Below are the code and all the weights of a small trained network. Each question names an input and a class and asks about switching units off, where a switched-off unit gives its printed mean instead of its output.

import numpy as np


def w(rows, s, z=0):
    codes = np.array(rows[::2]) - 128.0
    scale = np.full(codes.shape[1], s)
    scale[-1] = z or s
    return codes * scale


def f(y):
    return np.maximum(y, 0)


def log_softmax(a):
    a = a - a.max(-1, keepdims=True)
    return a - np.log(np.exp(a).sum(-1, keepdims=True))


def net(x, mask):
    res = np.array(x, float).reshape(1, 3) / 4 @ E
    y = f(res @ A[0][:, :-1].T + A[0][:, -1])
    res = res + np.where(mask, y, B[0][:, -1]) @ B[0][:, :-1]
    return log_softmax(res[-1] @ U[:, :-1].T + U[:, -1])


A, B = {}, {}
E = w([
[45,213,157,75],'x0',
[132,114,48,27],'x1',
[253,169,173,102],'x2',
],0.015)
A[0] = w([
[147,46,135,128,173],'N1',
[115,80,83,138,130],'N2',
[91,159,133,94,39],'N3',
[76,132,90,178,149],'N4',
[147,98,134,136,144],'N5',
[85,141,160,79,184],'N6',
[168,142,130,112,100],'N7',
[169,144,128,117,156],'N8',
[28,110,105,177,71],'N9',
[58,134,81,185,220],'N10',
[203,57,120,191,45],'N11',
[74,133,98,167,101],'N12',
[92,53,75,135,153],'N13',
[82,202,113,100,33],'N14',
[58,113,115,161,92],'N15',
[144,198,251,114,108],'N16',
[133,71,57,113,135],'N17',
[80,58,57,109,105],'N18',
[142,116,76,31,133],'N19',
[94,59,225,216,30],'N20',
[63,130,111,167,43],'N21',
[85,187,124,99,185],'N22',
[182,140,144,103,150],'N23',
[160,132,116,138,127],'N24',
[66,135,141,114,125],'N25',
[214,156,127,92,8],'N26',
[169,79,113,164,171],'N27',
[136,175,126,84,158],'N28',
[213,141,140,83,53],'N29',
[143,111,94,9,22],'N30',
[141,161,126,85,29],'N31',
[83,147,181,74,126],'N32',
[119,206,215,136,96],'N33',
[121,135,108,52,93],'N34',
[87,17,58,64,125],'N35',
[117,51,106,105,137],'N36',
[75,180,136,80,14],'N37',
[130,44,67,111,126],'N38',
[187,83,100,194,121],'N39',
[145,155,67,55,4],'N40',
[142,81,7,136,128],'N41',
[136,108,154,205,166],'N42',
[160,140,46,27,100],'N43',
[119,95,161,104,123],'N44',
[103,186,118,120,128],'N45',
],0.014,0.012)
B[0] = w([
[98,124,101,112,196],'N1',
[117,145,113,98,179],'N2',
[71,61,96,97,154],'N3',
[115,75,175,165,204],'N4',
[114,113,131,143,161],'N5',
[192,136,156,151,203],'N6',
[92,112,148,137,155],'N7',
[130,151,161,158,172],'N8',
[146,135,195,169,222],'N9',
[75,62,94,120,252],'N10',
[165,148,202,187,205],'N11',
[154,131,187,197,183],'N12',
[129,145,80,86,215],'N13',
[47,56,106,112,174],'N14',
[149,132,167,167,194],'N15',
[211,215,89,73,212],'N16',
[147,149,54,60,195],'N17',
[142,131,79,97,212],'N18',
[74,78,132,116,209],'N19',
[42,43,87,114,206],'N20',
[192,182,219,189,173],'N21',
[163,145,165,159,214],'N22',
[127,144,168,149,184],'N23',
[129,116,137,133,152],'N24',
[110,104,151,142,187],'N25',
[29,27,100,105,171],'N26',
[83,72,132,159,206],'N27',
[107,134,106,111,179],'N28',
[82,83,140,147,182],'N29',
[157,128,222,212,184],'N30',
[182,163,137,132,141],'N31',
[151,109,158,168,189],'N32',
[202,202,97,91,196],'N33',
[107,112,142,151,175],'N34',
[162,137,105,98,236],'N35',
[124,144,96,76,182],'N36',
[54,67,99,113,172],'N37',
[139,149,82,76,199],'N38',
[127,114,204,196,210],'N39',
[203,177,230,254,165],'N40',
[132,146,77,63,210],'N41',
[126,108,170,145,211],'N42',
[96,73,142,160,213],'N43',
[120,133,128,129,129],'N44',
[126,123,162,158,174],'N45',
],0.012,0.018)
U = w([
[19,2,98,134,109],'0',
[170,145,222,215,29],'1',
[176,238,18,45,251],'2',
],0.012,0.0016)

Each question gives the input, the list of numbers given to net, and the class t.
The units are the neurons (one row each of A and B). Each row of codes is followed by its name. A weight is (code - 128) times the scale printed after its matrix; where a second scale follows, it is the last column's (A, B and U).
mask holds one flag per neuron, in row order. A switched-off neuron (its flag False) gives its mean, the last column of its row in B, instead of its output. The means were averaged over made-up inputs and are rounded, as every weight is.
A unit's drop is (log p(t) with every unit on - log p(t) with that unit switched off) / (log p(t) with every unit on - log p(t) with every unit switched off).
The circuit of an input: a set's keep is (log p(t) with only the set's units on - log p(t) with every unit switched off) / (log p(t) with every unit on - log p(t) with every unit switched off). Starting from the 12 units with the biggest drops (on a tie, the unit counted first), units are removed one at a time, each time the one whose removal leaves the highest keep (on an exact tie, the one counted first), for as long as the keep stays at least 0.8.
units of the circuit, in order: the units of the circuit, biggest drop first
k most important neurons: the k neurons with the biggest drops, biggest first
drop when u is switched off: that unit's drop, to one decimal
input [3,0,-4], class 1: units of the circuit, in order : (N20)
input [0,8,-4], class 2: 3 most important neurons : (N35, N17, N41)
input [6,6,3], class 1: 2 most important neurons : (N40, N30)
input [1,-2,-8], class 1: 2 most important neurons : (N21, N9)
input [7,7,4], class 1: 2 most important neurons : (N40, N30)
input [-3,1,7], class 0: 2 most important neurons : (N26, N29)
input [1,-1,-7], class 1: 3 most important neurons : (N21, N9, N12)
input [5,-7,1], class 2: 2 most important neurons : (N16, N33)
input [8,0,6], class 2: 2 most important neurons : (N16, N33)
input [2,-6,6], class 2: drop when N16 is switched off : 0.2
input [1,-4,-4], class 1: drop when N12 is switched off : 0.1
input [-4,1,3], class 0: drop when N26 is switched off : 0.2
input [-2,2,0], class 2: drop when N20 is switched off : 0.1
input [-2,-7,-2], class 0: units of the circuit, in order : (N20)
